Below is a small trained network, with its code and all its weights. Each question gives an input and a target symbol and asks what happens when units are switched off, that is, made to give their printed mean instead of their output.

import numpy as np


def w(rows, s, z=0):
    codes = np.array(rows[::2]) - 128.0
    scale = np.full(codes.shape[1], s)
    scale[-1] = z or s
    return codes * scale


def f(y):
    return y / 2 * (1 + np.tanh(0.7978845608 * (y + 0.044715 * y**3)))


def softmax(a):
    e = np.exp(a - a.max(-1, keepdims=True))
    return e / e.sum(-1, keepdims=True)


def log_softmax(a):
    a = a - a.max(-1, keepdims=True)
    return a - np.log(np.exp(a).sum(-1, keepdims=True))


def net(x, mask):
    ids = ['αγδηθλμξπστφψω'.index(c) for c in x.split()]
    T = len(ids)
    res = E[ids] + P[:T]
    r = res
    for j in range(3):
        rows = slice(4 * j, 4 * j + 4)
        q, k, v = (r @ M[0][rows].T for M in (Q, K, V))
        z = softmax(np.where(np.tri(T) > 0, q @ k.T / 4**0.5, -1e9)) @ v
        o = O[0][rows]
        res = res + np.where(mask[j], z, o[:, -1]) @ o[:, :-1]
    y = f(res @ A[0][:, :-1].T + A[0][:, -1])
    res = res + np.where(mask[3:11], y, B[0][:, -1]) @ B[0][:, :-1]
    return log_softmax(res[-1] @ U[:, :-1].T + U[:, -1])


Q, K, V, O, A, B = {}, {}, {}, {}, {}, {}
E = w([
[80,63,188,215,120,123,150,158,184,134,177,127],'α',
[245,151,165,130,174,165,81,175,166,160,117,68],'γ',
[84,119,68,122,73,183,191,117,86,167,141,188],'δ',
[180,140,160,61,100,150,211,129,211,123,104,117],'η',
[184,237,60,85,106,251,132,147,91,158,111,84],'θ',
[175,132,63,103,119,77,154,146,78,181,91,110],'λ',
[136,105,89,154,157,153,95,59,154,208,148,175],'μ',
[122,176,218,150,128,135,193,67,111,163,112,92],'ξ',
[114,67,143,145,121,62,116,123,105,144,135,57],'π',
[175,153,148,147,131,45,136,98,128,124,80,177],'σ',
[71,145,117,239,95,122,155,142,77,100,138,149],'τ',
[151,116,84,170,109,160,99,212,129,120,116,128],'φ',
[187,225,154,172,118,123,79,110,151,63,117,146],'ψ',
[130,119,99,176,106,124,141,112,132,52,206,69],'ω',
],0.014)
P = w([
[35,129,185,96,197,164,123,143,131,44,80,137],'0',
[190,90,184,120,9,192,104,125,70,166,129,124],'1',
[142,230,151,153,138,102,134,154,155,184,191,110],'2',
[100,121,77,186,182,127,152,103,181,88,54,121],'3',
[194,92,168,120,2,191,104,122,66,166,138,119],'4',
[160,188,134,138,154,102,155,152,147,133,201,147],'5',
[93,121,63,196,162,116,149,93,198,98,54,107],'6',
[199,94,165,121,2,195,93,119,57,164,134,114],'7',
[171,151,113,125,169,105,167,142,137,108,210,163],'8',
[90,125,44,210,142,100,160,90,215,116,55,104],'9',
[193,86,164,128,5,195,94,116,68,158,144,114],'10',
[171,135,97,105,170,100,170,140,128,96,215,159],'11',
[93,123,34,227,121,87,162,78,231,135,50,94],'12',
[206,96,156,122,8,199,85,117,62,158,141,98],'13',
],0.012)
Q[0] = w([
[94,138,157,100,166,78,164,36,122,149,135,147],'h1',
[177,88,210,164,9,130,124,142,41,137,128,111],'h1',
[88,114,85,183,182,61,66,169,103,128,115,137],'h1',
[184,104,155,108,194,92,109,128,182,129,111,78],'h1',
[161,142,146,150,116,166,138,108,129,49,76,109],'h2',
[109,108,155,121,101,163,145,141,114,141,161,192],'h2',
[116,175,118,125,140,119,127,124,134,133,174,176],'h2',
[108,97,149,95,114,133,131,138,115,83,244,88],'h2',
[106,132,110,105,199,104,166,157,142,143,144,134],'h3',
[129,156,154,102,134,140,50,125,131,85,138,145],'h3',
[148,94,181,85,61,138,108,181,52,165,188,165],'h3',
[133,119,129,175,108,140,123,132,123,134,154,62],'h3',
],0.014)
K[0] = w([
[132,133,178,132,125,72,195,4,119,174,151,150],'h1',
[55,122,224,96,166,139,115,189,76,70,134,115],'h1',
[149,93,82,232,110,59,91,178,94,106,157,124],'h1',
[204,102,162,87,144,89,94,130,177,113,110,71],'h1',
[98,177,156,133,134,192,104,125,142,75,72,133],'h2',
[156,124,172,151,66,156,124,124,114,148,136,150],'h2',
[160,164,113,151,113,87,125,99,140,108,173,170],'h2',
[126,80,160,108,88,133,110,109,97,64,204,73],'h2',
[192,129,78,146,110,81,177,153,168,150,213,111],'h3',
[144,148,165,114,106,151,62,121,121,85,122,141],'h3',
[119,121,170,68,194,131,129,170,67,109,194,178],'h3',
[103,77,112,130,137,178,126,159,137,102,124,83],'h3',
],0.014)
V[0] = w([
[97,103,221,105,96,190,130,160,254,115,112,79],'h1',
[191,133,104,26,157,15,92,140,152,86,120,76],'h1',
[182,180,97,110,145,190,193,123,184,98,248,169],'h1',
[158,158,130,110,82,172,103,105,114,166,7,158],'h1',
[114,153,128,161,171,105,105,126,135,158,84,121],'h2',
[180,113,141,174,75,137,135,116,114,161,124,129],'h2',
[137,94,105,142,146,120,154,138,106,102,117,48],'h2',
[94,100,144,135,124,187,107,100,131,123,41,117],'h2',
[158,95,42,116,94,178,72,219,149,107,184,79],'h3',
[103,176,150,123,131,151,202,134,22,127,111,12],'h3',
[161,244,119,176,87,100,131,129,142,41,154,151],'h3',
[108,89,99,75,3,133,182,142,118,90,71,182],'h3',
],0.0085)
O[0] = w([
[162,112,75,106,171,140,144,18,218,92,148,123,253],'h1',
[165,169,113,148,8,165,194,162,159,24,110,97,65],'h1',
[105,211,161,195,79,135,129,2,129,194,180,110,155],'h1',
[105,31,202,86,155,153,111,119,110,83,103,20,145],'h1',
[112,105,111,126,128,130,156,162,131,129,177,162,128],'h2',
[175,164,149,65,147,131,114,162,128,114,97,124,193],'h2',
[80,147,147,131,140,168,119,139,170,132,100,169,151],'h2',
[74,88,54,100,129,149,88,163,134,79,149,109,176],'h2',
[165,68,151,100,124,119,109,146,153,64,223,195,128],'h3',
[123,67,77,176,105,84,195,209,114,207,180,33,158],'h3',
[20,134,124,65,166,252,150,166,149,132,195,100,225],'h3',
[199,93,176,192,186,212,199,123,25,123,132,157,110],'h3',
],0.0083,0.0051)
A[0] = w([
[224,112,120,96,32,166,186,189,57,192,113,110,179],'n1',
[149,173,180,25,59,173,162,54,151,173,197,75,130],'n2',
[92,113,242,232,211,25,134,104,184,10,84,137,108],'n3',
[47,115,78,112,222,160,227,170,132,41,112,168,57],'n4',
[213,84,203,38,55,155,57,188,107,90,142,138,53],'n5',
[224,165,161,80,132,183,49,143,141,83,230,112,114],'n6',
[108,139,45,157,128,103,190,160,237,25,93,134,174],'n7',
[253,164,215,180,109,112,169,151,25,151,142,120,3],'n8',
],0.006,0.0048)
B[0] = w([
[99,193,193,219,174,75,122,104,166,51,155,124,206],'n1',
[151,89,99,141,115,109,105,209,115,101,123,165,255],'n2',
[206,171,109,84,34,148,155,163,194,225,178,133,158],'n3',
[148,114,190,224,8,115,82,105,163,122,60,169,197],'n4',
[34,128,123,133,84,130,169,91,97,137,94,156,164],'n5',
[74,105,157,98,143,70,189,95,104,176,79,142,233],'n6',
[159,127,160,100,176,76,112,131,2,111,170,75,245],'n7',
[121,44,48,92,61,159,68,195,229,130,116,168,158],'n8',
],0.008,0.0088)
U = w([
[160,188,140,142,59,117,151,160,183,186,182,150,217],'α',
[165,169,177,71,255,136,120,163,95,123,184,107,225],'γ',
[68,91,143,100,203,112,188,86,83,100,130,183,200],'δ',
[184,122,115,158,114,180,164,78,143,102,134,104,129],'η',
[106,106,47,80,95,211,139,180,137,131,128,102,163],'θ',
[141,156,136,170,182,73,140,139,102,81,102,137,56],'λ',
[123,144,43,114,181,117,98,104,178,113,86,163,124],'μ',
[96,135,98,151,142,104,146,109,166,151,101,74,90],'ξ',
[123,93,55,93,34,79,113,138,77,150,127,110,63],'π',
[161,170,183,104,59,129,95,115,90,176,66,121,97],'σ',
[60,103,107,169,88,96,141,150,190,129,101,152,39],'τ',
[180,67,148,137,146,154,45,169,136,99,141,167,88],'φ',
[92,197,199,134,157,165,85,100,151,84,112,104,116],'ψ',
[79,92,145,178,107,108,112,70,115,111,231,86,3],'ω',
],0.0071,0.0056)

Each question gives the input, a string of symbols that net reads in full, and the target symbol t.
The units are the heads (4 rows each of Q, K, V and O) and the neurons (one row each of A and B). Each row of codes is followed by its name. A weight is (code - 128) times the scale printed after its matrix; where a second scale follows, it is the last column's (O, A, B and U).
mask holds one flag per unit, heads first, then neurons. A switched-off unit (its flag False) gives its mean, the last column of its rows in O or B, instead of its output. The means were averaged over made-up inputs and are rounded, as every weight is.
A unit's drop is (log p(t) with every unit on - log p(t) with that unit switched off) / (log p(t) with every unit on - log p(t) with every unit switched off).
The circuit of an input: a set's keep is (log p(t) with only the set's units on - log p(t) with every unit switched off) / (log p(t) with every unit on - log p(t) with every unit switched off). Starting from all 11 units, units are removed one at a time, each time the one whose removal leaves the highest keep (on an exact tie, the one counted first), for as long as the keep stays at least 0.8.
units of the circuit, in order: the units of the circuit, biggest drop first
top k neurons: the k neurons with the biggest drops, biggest first
which heads matter: for each layer, one digit per head in row order, 1 if its drop is at least 0.15 and else 0, layers parted by /
input ψ ω δ ψ ψ η λ α π α ψ ψ, target δ: units of the circuit, in order : [n6 h3]
input λ φ φ π φ φ τ ψ φ γ, target γ: which heads matter : 001
input ξ φ φ, target γ: units of the circuit, in order : [n4 h1]
input η γ ψ, target α: which heads matter : 010
input ψ γ α ω δ ψ δ δ ψ ψ η φ φ γ, target θ: which heads matter : 001
input γ φ φ π α, target π: which heads matter : 101
input α ψ ξ τ γ γ ψ η ψ π φ τ, target γ: units of the circuit, in order : [h2 n4 h1]
input μ τ δ α φ φ ω δ ω α φ τ ω ω, target σ: which heads matter : 011
input ψ φ ξ π φ, target θ: units of the circuit, in order : [h3]
input τ δ γ σ φ γ τ λ α θ, target θ: units of the circuit, in order : [h2 h3]
input σ π φ ω ψ θ γ ω μ ω φ, target ψ: which heads matter : 001
input φ λ τ, target α: units of the circuit, in order : [h2 n7 h1]
input τ φ π μ σ α γ π ψ φ φ π ψ ω, target γ: which heads matter : 101
input φ ψ θ η γ φ γ λ, target δ: which heads matter : 101
input τ γ ψ η γ η δ ω ξ φ τ ψ φ ξ, target γ: units of the circuit, in order : [h1 n4]
input π δ ψ ψ ψ τ, target α: units of the circuit, in order : [h1 n7]
input α ξ ψ ψ ψ ψ ψ ξ α φ η δ, target α: units of the circuit, in order : [h1]
input σ γ η α η λ φ η ψ η, target η: units of the circuit, in order : [h3 h1]
input ψ φ ω λ φ δ η ξ, target θ: top 2 neurons : [n2 n7]
input ω ψ λ η φ φ ψ φ π λ σ, target α: units of the circuit, in order : [h1]
input π γ σ φ ψ, target λ: units of the circuit, in order : [h1 n1 h3]
input γ σ α γ φ δ, target α: units of the circuit, in order : [h1 n7]
input θ θ α, target α: top 2 neurons : [n7 n3]
input μ α γ φ φ φ φ η φ γ ω, target σ: which heads matter : 011
input φ γ γ ω σ θ, target α: top 2 neurons : [n7 n2]
input λ μ φ η μ θ ψ α α ξ σ ψ δ ψ, target τ: which heads matter : 101
